Here is a tiny trained network, its code and every weight. The questions are about switching its units off for an input and a class, where a switched-off unit gives its printed mean instead of its output.

import numpy as np


def w(rows, s, z=0):
    codes = np.array(rows[::2]) - 128.0
    scale = np.full(codes.shape[1], s)
    scale[-1] = z or s
    return codes * scale


def norm(h):
    return h / np.sqrt((h * h).mean(-1, keepdims=True) + 1e-5)


def f(y):
    return y / 2 * (1 + np.tanh(0.7978845608 * (y + 0.044715 * y**3)))


def log_softmax(a):
    a = a - a.max(-1, keepdims=True)
    return a - np.log(np.exp(a).sum(-1, keepdims=True))


def net(x, mask):
    res = np.array(x, float).reshape(1, 6) / 4 @ E
    u = 0
    for l in range(4):
        y = f(norm(res) @ A[l][:, :-1].T + A[l][:, -1])
        res = res + np.where(mask[u : u + 6], y, B[l][:, -1]) @ B[l][:, :-1]
        u += 6
    return log_softmax(norm(res)[-1] @ U[:, :-1].T + U[:, -1])


A, B = {}, {}
E = w([
[254,155,62],'x0',
[241,111,203],'x1',
[125,129,127],'x2',
[115,150,128],'x3',
[121,148,130],'x4',
[143,94,127],'x5',
],0.0038)
A[0] = w([
[109,132,136,78],'L0N1',
[86,53,2,91],'L0N2',
[83,144,3,4],'L0N3',
[207,190,168,121],'L0N4',
[64,122,94,97],'L0N5',
[53,119,196,232],'L0N6',
],0.0077,0.0014)
B[0] = w([
[141,99,114,123],'L0N1',
[180,170,182,207],'L0N2',
[194,164,148,213],'L0N3',
[98,105,145,202],'L0N4',
[134,164,212,174],'L0N5',
[115,2,160,252],'L0N6',
],0.0066,0.0031)
A[1] = w([
[151,153,208,253],'L1N1',
[192,204,93,61],'L1N2',
[139,97,159,198],'L1N3',
[191,93,194,175],'L1N4',
[226,93,245,150],'L1N5',
[204,161,2,255],'L1N6',
],0.0073,0.00066)
B[1] = w([
[108,255,67,183],'L1N1',
[63,78,209,190],'L1N2',
[99,230,135,163],'L1N3',
[130,213,125,202],'L1N4',
[128,174,124,252],'L1N5',
[106,31,184,211],'L1N6',
],0.0066,0.0045)
A[2] = w([
[38,205,164,51],'L2N1',
[117,75,110,29],'L2N2',
[114,61,78,107],'L2N3',
[179,190,98,182],'L2N4',
[151,132,163,2],'L2N5',
[176,139,2,28],'L2N6',
],0.0076,0.00067)
B[2] = w([
[92,143,85,253],'L2N1',
[159,146,198,122],'L2N2',
[84,251,48,116],'L2N3',
[92,179,10,156],'L2N4',
[58,165,156,146],'L2N5',
[201,61,142,102],'L2N6',
],0.0035,0.0038)
A[3] = w([
[187,88,163,172],'L3N1',
[110,119,98,201],'L3N2',
[55,52,166,203],'L3N3',
[183,254,190,246],'L3N4',
[149,231,126,21],'L3N5',
[136,3,172,127],'L3N6',
],0.0039,0.0011)
B[3] = w([
[6,6,107,145],'L3N1',
[186,179,127,135],'L3N2',
[254,91,119,220],'L3N3',
[40,182,93,251],'L3N4',
[111,125,191,149],'L3N5',
[171,35,220,181],'L3N6',
],0.0054,0.0023)
U = w([
[210,74,240,254],'0',
[187,254,58,2],'1',
],0.0087,8.9e-05)

Each question gives the input, the list of numbers given to net, and the class t.
The units are the neurons (one row each of A and B). Each row of codes is followed by its name. A weight is (code - 128) times the scale printed after its matrix; where a second scale follows, it is the last column's (A, B and U).
mask holds one flag per neuron, layer by layer. A switched-off neuron (its flag False) gives its mean, the last column of its row in B, instead of its output. The means were averaged over made-up inputs and are rounded, as every weight is.
A unit's drop is (log p(t) with every unit on - log p(t) with that unit switched off) / (log p(t) with every unit on - log p(t) with every unit switched off).
unit that matters most: the unit with the biggest drop
k most important neurons: the k neurons with the biggest drops, biggest first
drop when u is switched off: that unit's drop, to one decimal
input [6,-4,3,6,1,6], class 0: 2 most important neurons => L1N2; L1N6
input [4,-4,-6,8,-2,-1], class 0: unit that matters most => L1N2
input [-4,6,3,3,-8,4], class 1: 2 most important neurons => L1N6; L1N2
input [5,-4,-2,6,-8,6], class 0: 3 most important neurons => L1N2; L1N6; L0N6
input [-4,6,7,4,8,-8], class 1: 2 most important neurons => L1N6; L1N2
input [6,7,4,-7,4,-4], class 1: 3 most important neurons => L0N4; L1N4; L1N5
input [-5,7,3,8,-2,-4], class 1: 2 most important neurons => L1N6; L1N2
input [8,-3,0,0,8,-7], class 0: drop when L1N6 is switched off => 0.7
input [-5,8,-4,-3,-2,-2], class 1: drop when L1N6 is switched off => 0.1
input [-1,3,-7,-5,3,-3], class 1: drop when L0N3 is switched off => 0.0
input [8,-4,-1,-3,1,7], class 0: drop when L1N6 is switched off => 0.1
